Here is a tiny trained network, its code and every weight. The questions are about switching its units off for an input and a class, where a switched-off unit gives its printed mean instead of its output.

import numpy as np


def w(rows, s, z=0):
    codes = np.array(rows[::2]) - 128.0
    scale = np.full(codes.shape[1], s)
    scale[-1] = z or s
    return codes * scale


def f(y):
    return np.maximum(y, 0)


def log_softmax(a):
    a = a - a.max(-1, keepdims=True)
    return a - np.log(np.exp(a).sum(-1, keepdims=True))


def net(x, mask):
    res = np.array(x, float).reshape(1, 4) / 4 @ E
    y = f(res @ A[0][:, :-1].T + A[0][:, -1])
    res = res + np.where(mask, y, B[0][:, -1]) @ B[0][:, :-1]
    return log_softmax(res[-1] @ U[:, :-1].T + U[:, -1])


A, B = {}, {}
E = w([
[127,150,133,129,124,136,142,106,146,161,117],'x0',
[147,117,111,40,220,121,137,106,53,106,65],'x1',
[115,160,82,179,172,102,94,202,95,136,98],'x2',
[53,173,138,112,119,243,182,57,84,74,111],'x3',
],0.011)
A[0] = w([
[160,166,190,93,204,150,190,167,47,129,169,95],'neuron 0',
[164,195,132,254,150,96,126,87,51,151,92,4],'neuron 1',
[146,102,203,218,191,89,152,138,122,164,116,10],'neuron 2',
[103,179,154,129,147,237,113,118,141,81,90,128],'neuron 3',
[231,29,113,130,152,88,123,165,201,147,149,168],'neuron 4',
[20,190,112,133,132,244,145,138,118,55,136,87],'neuron 5',
[133,118,99,90,150,81,91,172,143,160,226,145],'neuron 6',
[54,177,98,210,127,144,98,101,78,93,91,61],'neuron 7',
[91,142,202,149,103,190,145,156,86,113,77,85],'neuron 8',
[96,154,119,171,73,171,167,101,46,31,112,70],'neuron 9',
[111,194,163,235,49,189,113,185,177,91,221,133],'neuron 10',
[80,131,108,158,61,149,164,167,137,153,173,59],'neuron 11',
[145,78,88,101,206,168,175,108,83,113,91,65],'neuron 12',
[119,126,138,226,63,192,104,136,140,139,173,74],'neuron 13',
[151,154,136,86,156,157,98,91,50,123,57,94],'neuron 14',
],0.0071,0.0025)
B[0] = w([
[95,106,105,96,156,91,128,88,93,111,118,189],'neuron 0',
[177,126,79,144,172,118,98,130,151,45,147,162],'neuron 1',
[156,210,159,145,176,143,140,114,154,115,137,161],'neuron 2',
[137,185,189,198,51,186,125,216,130,106,145,220],'neuron 3',
[172,207,159,142,131,185,95,157,180,140,165,247],'neuron 4',
[122,184,183,173,134,205,74,166,174,132,138,254],'neuron 5',
[130,122,200,106,107,80,108,143,213,164,163,202],'neuron 6',
[123,133,156,133,163,165,123,146,96,155,106,191],'neuron 7',
[156,159,135,177,163,169,114,156,166,136,183,186],'neuron 8',
[160,140,138,183,88,149,88,211,203,175,95,219],'neuron 9',
[112,106,42,84,144,95,168,131,2,45,116,240],'neuron 10',
[148,56,83,123,107,116,129,113,32,57,133,175],'neuron 11',
[107,115,143,117,142,31,185,57,112,177,135,213],'neuron 12',
[75,91,75,124,148,15,201,50,70,109,57,198],'neuron 13',
[180,87,43,123,114,46,130,67,77,102,145,218],'neuron 14',
],0.0072,0.0094)
U = w([
[140,159,178,172,112,164,133,248,253,126,94,252],'0',
[96,65,44,106,161,54,235,105,96,58,42,4],'1',
],0.0055,0.0021)

Each question gives the input, the list of numbers given to net, and the class t.
The units are the neurons (one row each of A and B). Each row of codes is followed by its name. A weight is (code - 128) times the scale printed after its matrix; where a second scale follows, it is the last column's (A, B and U).
mask holds one flag per neuron, in row order. A switched-off neuron (its flag False) gives its mean, the last column of its row in B, instead of its output. The means were averaged over made-up inputs and are rounded, as every weight is.
A unit's drop is (log p(t) with every unit on - log p(t) with that unit switched off) / (log p(t) with every unit on - log p(t) with every unit switched off).
The circuit of an input: a set's keep is (log p(t) with only the set's units on - log p(t) with every unit switched off) / (log p(t) with every unit on - log p(t) with every unit switched off). Starting from the 12 units with the biggest drops (on a tie, the unit counted first), units are removed one at a time, each time the one whose removal leaves the highest keep (on an exact tie, the one counted first), for as long as the keep stays at least 0.8.
circuit, biggest first: the units of the circuit, biggest drop first
k most important neurons: the k neurons with the biggest drops, biggest first
drop when u is switched off: that unit's drop, to one decimal
input [6,-7,3,-6], class 1: circuit, biggest first	[neuron 10; neuron 13]
input [3,-6,2,4], class 1: circuit, biggest first	[neuron 10]
input [-4,-3,4,2], class 1: circuit, biggest first	[neuron 10; neuron 4]
input [7,1,5,0], class 1: 3 most important neurons	[neuron 5; neuron 4; neuron 9]
input [0,4,1,5], class 0: 2 most important neurons	[neuron 5; neuron 10]
input [6,4,-7,4], class 0: 3 most important neurons	[neuron 10; neuron 3; neuron 13]
input [3,-8,4,4], class 1: 2 most important neurons	[neuron 10; neuron 13]
input [-3,7,1,-7], class 0: 2 most important neurons	[neuron 4; neuron 10]
input [8,5,1,7], class 0: 2 most important neurons	[neuron 5; neuron 3]
input [-5,5,-7,5], class 0: drop when neuron 8 is switched off	0.1
input [-7,-8,7,-3], class 1: drop when neuron 10 is switched off	0.1
input [-6,-8,2,-5], class 1: drop when neuron 10 is switched off	0.4
input [3,3,-1,5], class 0: drop when neuron 5 is switched off	0.1
